Rows are numbered. After the first five, each row is followed by the numbers of the four nearest rows among all rows above it, by straight-line distance, nearest first.
1: [-22  28 -23  12  24   6  13  -9   3  23  10 -13  17 -66 -24  69 -43   6
 -18 -15  -3   1  66 -12  15 -11  -4  -8 -11  17  24  32  19   0  -8  11
 -53 -16 -26  -3  13 -35  -4  10]
2: [ 17   6 -27  -6   8 -15  12  -9   4  -3   9  12   1 -28  -4  44   9 -10
   0   0  -4   3  24  -5  -4  -7   5  14  -6   4   3 -42  26   3   5 -17
   8 -31  -5  10   3  -5   8   5]
3: [-12  22   3  -8  21   1  32   5  23 -11  24  19  21 -57  17  84 -31   4
 -25 -25   1 -18  64   7  44  19 -15  -9   5  47  32  21  51  19 -14  -5
 -21 -11   6  13   7 -14  26   3]
4: [-16 -31  -8  18  -1  -3  23  47   0 -10  12  26  12 -65 -12  29 -37   6
  -7 -17 -29 -23  48   3  14  11  12 -22  -8  45  48  20 -55  20 -21  10
 -64 -16   4  -2   6   5  15  18]
5: [  4 -16  34  -3  -8  -2  -7   1  -6   6   4 -16 -17  29 -33 -13   7  15
  31   7 -21  11 -11   6 -34  32  -5 -16 -12  -3 -28 -36 -61   0   0  13
   1   6  -3 -13  -7   8 -17  -2]
6: [ 17 -16 -42  -9  11  11   5  -4  -6  -2  -1   7  12 -19   6 -20   0 -13
  20  10 -10  20 -35   0 -10  25 -16  -6   2 -22 -22 -51 -49  -2  -5   8
  38 -29   0  13  -8  24 -25 -16]	5 2 4 1
7: [ 13  24  -7   0  -5  -5   4  13   6 -13  -2   0   2 -22  -6  24 -13 -15
 -19 -15  19 -15  28 -12   2 -13 -14   0  -1  19  11  19  56   4   6 -18
 -24  11  -4   5   7 -12  31  20]	2 3 1 4
8: [ 16  13  11 -16   7 -11  17  17  -9  -8  17  15 -11 -51   5  31 -10   0
   2  11   5 -33  24  -3  20  36 -12  -4  -4   5  10 -29   4 -11   1 -14
   0 -56   4   3  -2   5  17   3]	2 7 3 6
9: [ -6  24 -32 -18  -2  -2  -4 -16  -4   5   5 -11   0 -22  -8  70 -19  14
  -1 -14   7  12  60   5  -2  -2 -21  11   0  -4   4 -11  32   2   2  -5
  14  -2   8  -6  -2  -2   4  11]	2 7 1 8
10: [-15  20 -18   0  -1   1   8 -11  -2  17  -3 -36   4  -8 -30  36  17  18
  18 -13 -10  21  30 -13 -28 -11  -4   6   5  20   3  20  34   2  16   8
 -33   4 -10  -8  19 -23  -7  17]	9 7 2 1
11: [  6  20 -49 -23  31 -30   3 -32   1  15  -1 -15  21 -13  -2  41  -2   3
  -6  -5   8   8  11  -5   7   2 -11  24  -2 -16 -16   7  55  -8  -8   4
  17   7  -8   4  18 -32 -11  -7]	9 2 10 7
12: [ -7 -35 -23 -17  15 -13  -8  10 -14  10 -18  14 -13 -18   4 -22  -2   7
  23   4   5  12 -35   0 -17  29  -7  -6 -16 -47 -30 -32 -29  -1   8  23
  32 -12   0  -9  -1  -2 -23 -11]	6 5 2 8
13: [ 10   7  26   4  -2   2  30  21   0  -8   5  39 -16 -40 -13   1 -24 -10
  -7 -14 -13 -18  25  16  34  17  -8 -32  17  13  13 -27 -39  11  -1  -5
  -8 -43   4  19  -6  37  35  -5]	8 4 2 7
14: [ -2 -30 -16  -3  -7  15  19  35   1   5   6  10 -12 -58  -1   0 -13  15
  -2  -3   1 -22  24   1   9  15  -1 -29  -1  27  19 -15 -37  14  17  -2
 -36 -50 -12  20  -4  15  27  -4]	13 8 4 2
15: [-10  20 -34  -6   2 -10  16   7  14  12  10   3   5 -46   1  66 -18  24
  -6   2   4  -1  45  -7   3  -6 -17   0 -16   7  15   5  55  -9 -11 -19
 -24   1 -10  10   6 -18  20  14]	9 7 1 2
16: [  0 -26 -69 -23  15  -4 -17  14  11   4  -3   0   3 -11   2 -23   3   6
  24  21   9   0 -38  18 -17  18 -16  -3  -6 -23  -4 -47 -42 -10 -10  -8
  47  -5  20  -7   3   2 -33  -8]	6 12 5 2
17: [ 12 -28 -14   6   1  -2 -20  -2 -19  15  -5 -12  -3  -1 -23 -11  -2   0
  34   8 -24  20  -9  -2 -32  28 -11  -4 -12 -30  -8 -28 -45  10  15   4
  26 -17   8   2  -8 -15 -26  -8]	12 5 6 16
18: [-10   7 -22   2  17 -14  -7 -11  -5  35  -7 -50   8  15 -21  63 -10  19
  16   8   6  17  17 -13 -36  -9  -7   8  16 -14   6  -2  50  -1  14  10
   8  23  -6   0  14 -30 -34   4]	10 11 9 15
19: [  0 -29 -43  -6  -8  -1  -4   1  -4  24 -14 -31   9  35 -33 -22  15  26
  48   7  -9   8 -30   2 -46  14   4 -27  -2  -8 -12 -26 -81  -1   3  10
 -13  10  -5 -15 -10 -15 -34  -9]	5 17 16 12
20: [-13 -35 -23  -9  -7   2 -15  25  -7  15 -26 -20   5  32 -24 -25  -6   6
  42  10 -10  17 -29   0 -30  25   3 -21  -4 -39 -12 -24 -68   5   6  13
 -18   2   5 -16   3 -38 -34  -3]	19 17 5 12
21: [-14  -3 -13   6  18 -12 -28   5  -9  19  10 -12   5  22   0 -41   6   9
  20   9  -8  12 -20   0 -31  23  12 -12  16 -39 -38 -26 -41   8  14   7
   6   8  -4  -7 -15 -18 -32  -6]	17 20 12 5
22: [ 17  -1  37   2 -32   7  11  16   2 -22  -6  24 -12 -43   3   6  -4  14
  12  -6 -14 -12  19  17   8  38  -4 -22  -7  11   2 -34 -64  -2  -2   3
 -23 -25 -12  -1  -5   7   7   8]	13 14 8 5
23: [-28   9 -86 -27  31  -6  13  -6 -20  25  -2 -17  20 -59  -7  77 -46   2
   5 -10  -9  21  34   6 -11  11 -14   7 -12 -13  13  -1  37   8  -6   6
   2  12   2   1  13 -45  -7  -4]	9 11 15 1
24: [  0 -23 -12   6  -9  -2   1  32 -18 -13   1  13  -5 -35 -19 -32  12   9
  25  -6 -42  -4 -11   2   7  22  10 -52  -4   6  21 -26 -66 -17 -15  -2
 -33 -21  -1  -4   2  15  13   6]	22 14 13 5
25: [-27  19  -7  -6  13  -8  20 -33   5  20  26 -21   3 -54 -14  82 -34  27
   1  -5   2  10  45   2 -16   1  -8   6  -6   9  29   8  36  -3  -8  -6
  -5  -6  -3   6   2 -32 -15  11]	15 9 1 23
26: [ 28 -10  30  29 -32  18   3  19  -5 -16  -5   2 -11 -17 -13 -36 -22   3
   9  -2 -30 -10  16  17   8  22  22 -37   7  35  -3  -9 -70   2   6  -1
 -31 -53 -21  17 -13  22  15  23]	22 24 13 14
27: [-19   0 -67  -1   8  -7  20  48  25 -21   6 -21  26 -43   3  25 -39  -5
 -15 -15  25  -5  27  -8  -6  -9   2 -25  -2  45  48  50  41  16 -22 -16
 -58  15  -2   3   4 -14  16  -5]	7 15 1 3
28: [ -3  19 -22  -3   2  -4  16  -7   7  14  10   9   2 -52 -22  88 -10  13
   1 -17  -2 -11  54  -3 -10 -16 -22   1  -8  10   5 -12  45  -3  -5 -17
 -11  -5   3  10   6 -26  14   8]	15 9 25 2
29: [  8  16  -7  -5   3  13  14  13 -12  -5   8  -8   9 -32 -11  37 -26  21
  -6 -16 -17  -8  60 -10   3  -5  13 -29   6  19  10  13  28  -8  -2  -9
 -11 -12  -9  13  13   4  13   4]	15 7 28 9
30: [-19  21  -3  11   1   0  16   9   3  -3   6   4  13 -66 -16  82 -47   7
 -32 -34 -18   1  79  -3  24  -8   8  -4   4  39  35  43  13  13 -11   3
 -50   0 -19  10  23 -23  21  39]	1 3 29 15
31: [  9 -25 -24   8 -22   4  13  53  13 -26 -15  18 -25 -26   7 -62 -23   5
   2   6 -27 -26 -23  16   3   0   8 -29  -3  28  27 -19 -62 -13 -12   4
 -35  -9  10  10   2  35  25   3]	24 26 14 22
32: [  4 -19 -41  -7   6  -4  10  -1   0  20  -9  10   1 -24   4 -26  -2   7
  11  -6   7   4  -7  -1 -22  17  -2  -5 -11 -11  -1 -28  -9  -1 -12  -4
  11 -15  10  -8  15  -4 -17 -11]	12 16 6 17
33: [ -1  22   8  21 -19   4  29 -11   2  -7   9  -3  13 -60  -8  63 -26  17
   9 -27  -7 -11  74  -4  29  -5   1 -14   7  31  53  24  15  -1  -6  -9
 -40 -12 -21  11   1 -13  33  12]	30 29 1 3
34: [  3 -26 -23 -11  11  11   6  62  11 -24  14  30   7 -37   5 -37 -14  -2
   2   1 -26 -18  -8  -8  26  25 -17 -27   5  16  23 -29 -75  -2 -18 -16
 -27 -26   4  15 -10  41  14   1]	31 24 14 13
35: [ 13  -1  36   3 -24  13   6  14   4 -11   2   7   5 -26 -12   7   4  22
   9 -18 -21  -3  28  25  15   9   5 -34  -6  30  16   8 -64  16  -9   3
 -24 -54   2   5   7  19  29  10]	22 26 13 14
36: [ 20  -2  13  -6 -17   9 -10  10  -3  -3 -27   1 -25  24 -12 -23  22   9
  13  -1 -29  -7 -29   7 -31  52 -13 -24  12 -13  13 -44 -70   0  -2   1
  -7 -30  -9   9  -7  10  -1   3]	5 17 24 22
37: [  3  39  43   2   0  11  35   2   5   9  10  26  14 -74 -15  82 -22  12
 -34 -22 -13 -15  70   6  31   2 -14  18   6  43  26  20  29  -8 -19  -6
  -4 -32 -11  12   1   3  17  40]	3 33 30 28
38: [  5  22 -17  -5   8 -12 -10 -10   0  23  -4 -41  -3  13  -7  41   6   6
  17   1  -9  20  34  -9 -34 -10   6  20   7 -25   3  12  52   3  20  11
  -1  22  -6 -10  -3 -45 -30  13]	18 10 11 9
39: [-23  16 -11 -13   9 -11   4 -34   2  20  13   0  -4 -41 -19  67 -16   8
   1  -1   6  16  44   3  -8 -20 -13   6  10 -14   8  18  46   6  -7   0
  -3   3   7   3  18 -45   0  17]	25 28 9 15
40: [ -2  19  16  15  -8   7  17  16  -4  -6  28 -12  11 -37 -36  52 -30  22
  -3  -5 -28 -13  66 -19   1 -24  13 -28   4  32  12  35  11  -2  -4   5
 -48 -17 -14   0   5 -19  29  28]	29 33 30 1
41: [ 23  -5  16   4 -19   1  13  22   3  -8  -5  12  -5 -12 -11 -20   2  14
  15   8 -29 -11   3   7  13  40  -9 -41   7   9   0 -38 -73   0 -12  -1
   7 -34   9  14 -18  17  13  -3]	22 24 36 26
42: [  6  -8   1  23 -10  13   6  34   7  14  10   9   8 -16 -18 -16 -29  12
  12 -21 -13  -4  19  -3 -26   1  22 -35   0  17   5  10 -60   5   4  14
 -49  13 -13  -4   1   0  10  11]	24 26 35 14
43: [-19  16 -43  -6  10  10  -3  -4 -10  25   1 -37 -11 -11 -22  59   0  46
  21  -1 -13   4  53  -1 -26  -7  -1  10 -11  -7   0   5  36   5   0  19
 -17  33  -2 -26  -5 -37   3  25]	10 38 18 9
44: [ 19 -28 -27   1 -20   1  -9  38  11 -20 -22  33   0 -32  11 -20  11 -12
  -1   3 -21 -20 -23   7   8  41 -12  -9   7  -1  14 -78 -68  17 -18 -15
   2 -40  -3   4 -20  45 -13 -13]	34 41 6 36
45: [ 16 -31 -27  -8 -10   2   4  28   3   7  -5  11  -3 -25   6 -43  15  -8
  38  31 -14  -6 -43  12 -20  36  -5 -23  -5   4  11 -58 -58  -6 -20 -13
  -1 -41   3  16 -12  12 -16 -12]	44 6 41 36
46: [-12   9  32  22 -35  11  19  29  12 -19   6   1   3 -39 -25  27 -48   3
   9 -18 -31  -6  65  11  30   2  15 -18 -12  40  18  15 -54  14   5   5
 -53 -19 -24  10  12   1  28  33]	4 35 40 33
47: [ 12 -16  -8  -7   1   5   2  23   4   0   5  30   0 -42   4  11   4   1
  20  -9 -16 -22   2  14   5  40 -22 -31  10  20   6 -37 -50   1  12   2
  -7 -58  -7  -8 -34  32   3   3]	41 22 14 13
48: [  8  48  52   7 -10   0  25  -2 -16 -15  10  42   2 -52  -8  84 -30 -17
 -27  -5  -5  -4  60  11  38  -8 -22  -1   5  31  41   8  45  19 -13 -10
  -6 -47 -19  10  -6   9  35  16]	37 3 33 30
49: [  7 -16 -62   0  17  -2  -4  -1   2  20 -22   1   2  20  11 -38   1  13
  32  16 -11  19 -40  17 -47  14 -12 -41  -6 -20 -27 -21 -61   3  -3  11
   4   4   1   3  -9  -2 -21 -12]	19 21 20 16
50: [ 11  36  42  20 -24  15  12  26   6  -7  11   7   0 -22 -28  24 -33   0
 -16 -19 -20  -2  79   7  23   3  11 -25   3  36  41  15 -23  10  10 -13
 -60 -27 -13   1  -8 -10  23  29]	46 40 33 35
51: [  2 -11   4   3 -20  -1  -3  26  -9 -12   1  23  -5 -17  -7 -32  -3  16
   7   6 -29 -25   1  -4  -4  15  -4 -38 -13   7   4  -9 -94  17  19   6
 -21 -21  -6   1   3  30   5   8]	24 41 22 26
52: [  8 -11 -52   1  17  -7   8  16  -7  14  -5 -29  13   4 -36  34 -13  10
  27   7 -14   2  15   1 -29   5  -2  -3  -9 -13   3   3  37  -1  13  10
 -14  12   9 -21  20 -41 -22   0]	18 38 10 43
53: [  1 -26 -14  -3  15   0   2  10  -3   7 -22   7 -16  12   7 -12   0   7
  26   3   3   4 -16  14 -13  38   2 -11   7 -16 -15 -31 -44  11  -1   1
  20 -11   7 -10 -12   7 -18 -20]	12 17 32 6
54: [  8  22 -31 -12  20  16  15   2  14   9  17  23   7 -47  -6  40 -30   8
 -20 -15   2 -21  43   4  30 -13 -20 -14  -2  28  41  39  65  23  -3 -10
 -11 -13 -10   3   3  -4  30   3]	3 15 7 29
55: [-27  23 -33  -6  20 -10  -6 -39  -9  13   7 -19  11 -16  11  64 -30  16
 -14 -16  21   5  29  -3   0 -11 -19  43   6 -16   1  17  51   7   8   2
  27  -1  -5  -2  10 -26  -4   9]	11 9 39 25
56: [ 32 -24 -47   6  10  15  -6  22 -13   2  -7   5   6  -4   4 -16   7 -11
  18  19 -24   3 -43   2  -9  42 -16 -36  -2  -6   7 -47 -49   5  -7   3
  11 -34  -1   9 -19  18 -14   1]	45 6 53 44
57: [ -5  26  27   0 -24   3  -5  23   3 -16  15   6  -6 -27 -18   5 -22  15
 -19 -12 -32 -10  44  -4   3  16  20 -29  -9  31  16  14 -24   1  -5  12
 -45 -35  -6   0   1  10  21  10]	50 35 46 40
58: [  1 -23 -17  18 -10   8   9  36  -4 -32 -16   5  -5 -23 -12 -39  -3  16
  22  22 -37 -23  -3  14 -14  21  11 -23 -17  17   2  -9 -69   9  10  13
 -37 -10  -5 -14  -8   0   8  -1]	51 24 31 42
59: [ -5 -21 -61 -12  24 -23 -19  -5  -1   8 -16   7   5  -8   8 -29  19 -12
  30  10 -15  -2 -54   1  -3  22 -12  -7  14 -41 -33 -45 -36  29  -2   8
  38  -4  20  -7  -9   1 -41 -30]	16 12 6 53
60: [-18   9  14  14 -20  -2   6  17   3 -11  11   3  -2 -21 -27 -15 -15  32
   3   3 -22   0  27   9  -3   5   6 -20   5  22  36  17 -26  -9   4  15
 -40   2  -9   6   8   6  15  22]	57 42 35 46
61: [ 12 -24 -14  -5   2 -17  -1  40   3   9 -10  11  -3   1   0 -20  28 -14
  24  14   2 -19 -25  -1 -19  49 -12 -27   5   1   9 -59 -53   3   8 -20
   3 -36  -4   2  -5  15   9   3]	45 56 36 53
62: [  7  21   8  -1 -15   3   2  -2  14   7  28  21   6 -74 -32  65 -32   3
 -30 -18 -20   2 101  -1  32 -14   8  -7  -1  37  47  33  29   5   9  -9
 -23 -29 -19  13  12 -20  23  31]	30 33 37 40
63: [ -9  17 -13   6   9 -17  21 -20  14  18  23   7  17 -36  -7  65 -24  16
  -3  -2 -26   0  47   9   8 -17  -8  -6  -2  15   5  -5  20   8 -13 -16
 -14 -30   5   6  24 -11  16   3]	28 15 25 29
64: [ 13  -9 -20  -7   4  15   1  18  -5  12 -11   6  -2   2  -5 -14  23  11
  23  15  -5   7  -8   9 -23  27 -10 -22  10   2   6 -48 -51   4   0  20
  -2 -21   6  -9   0   2 -24   5]	53 56 61 36
65: [  1 -10 -30 -18   8  -2  -2   9  -6  23 -22  11   2   0   4 -10  12  13
  21  -2 -11   7  -9  17 -18  18 -14  -6 -15  -7  -9 -29 -37   3   8  10
  15  -1  11  -6 -19  15 -28 -25]	53 64 32 12
66: [ 34 -16  26  17 -25  17  -1  18   7 -12 -15  22   2  16   1 -42   4  -3
   7   5  -8 -27 -21  -7  -3  28  12   6  -5  -2   4 -30 -45   7  -8 -12
   5 -47   6  20 -13  17   0  -3]	41 36 61 45
67: [ 10  47 -30  -8  -8 -10  17   1   2  -5  18   9   7 -50   1  74 -10  -5
 -18   2  -4   7  23  -7   7   6  -7  18  -8  -1   1 -20  41  -8 -11 -17
  12 -10 -20  15  11 -12  -8  16]	2 15 28 9
68: [-16 -12 -53  -7  19   0  -1  11  -9  29 -31 -14  -4   8  -4 -36  12  -8
  60  26 -13   4 -32  -1 -39   3  -2 -31  -7  -6  -2 -26 -64  -5   5  27
   5  27  10  10  13 -21 -33   0]	49 19 20 64
69: [ -9 -14   9  17 -16   5   8  52   5 -29   4  12   2 -37  -5 -17 -43  13
   8 -15 -19  -9  17  23  25  -7  20 -10   1  41  38  -2 -49  21 -10  -5
 -42 -18  -4   5   2  21  25  17]	4 60 46 35
70: [-23  16 -45 -17  31   1  15 -38  -5  14  19 -12  10 -32  -4  70  -3   4
  -6 -13   8  -2  35   4  -2 -15 -28  10 -10 -23  15  11  39   1  11 -14
   5   5 -15   2  13 -25   0 -10]	55 39 9 11
71: [ -8 -13 -63 -28  23 -12 -16   9 -11  21  -8  -6  15  -9  14   8  16  -6
   8   5  22   0 -13   0 -11  14 -14  12  -8 -12   2 -32  36   5  -6   0
  39 -10  -6   5   6  -5 -19 -12]	32 11 16 65
72: [-14   2 -52  -4  29 -13  -6   3  -9  32  -1 -24  22 -25  -4  37  -9  21
   9  -5   0  -3  31  -2 -37 -29 -17   5  -9  15  13  11  60   7  -4   4
 -29  33   1 -19  10 -45 -12 -13]	52 43 10 18
73: [ 34  18  25  -8   3   0  13  -3  12  -6  11  32  -3 -63   2  49 -10 -12
  -4 -21   7 -12  33  27  10  33  -2 -35 -11   8  14 -21 -36  -1 -11   7
  -4 -63 -12  14  -6  32  25  -1]	13 8 22 47
74: [  9  -7 -46 -27  20 -10   4 -16  -2  16   2   3  10 -12  -5   4  14  11
  39 -12  -9  12 -23  12 -16  33 -13 -31   7 -42 -21 -46 -82 -14  -7   1
  30   4  13   1  -7  17 -28  -6]	6 65 16 53
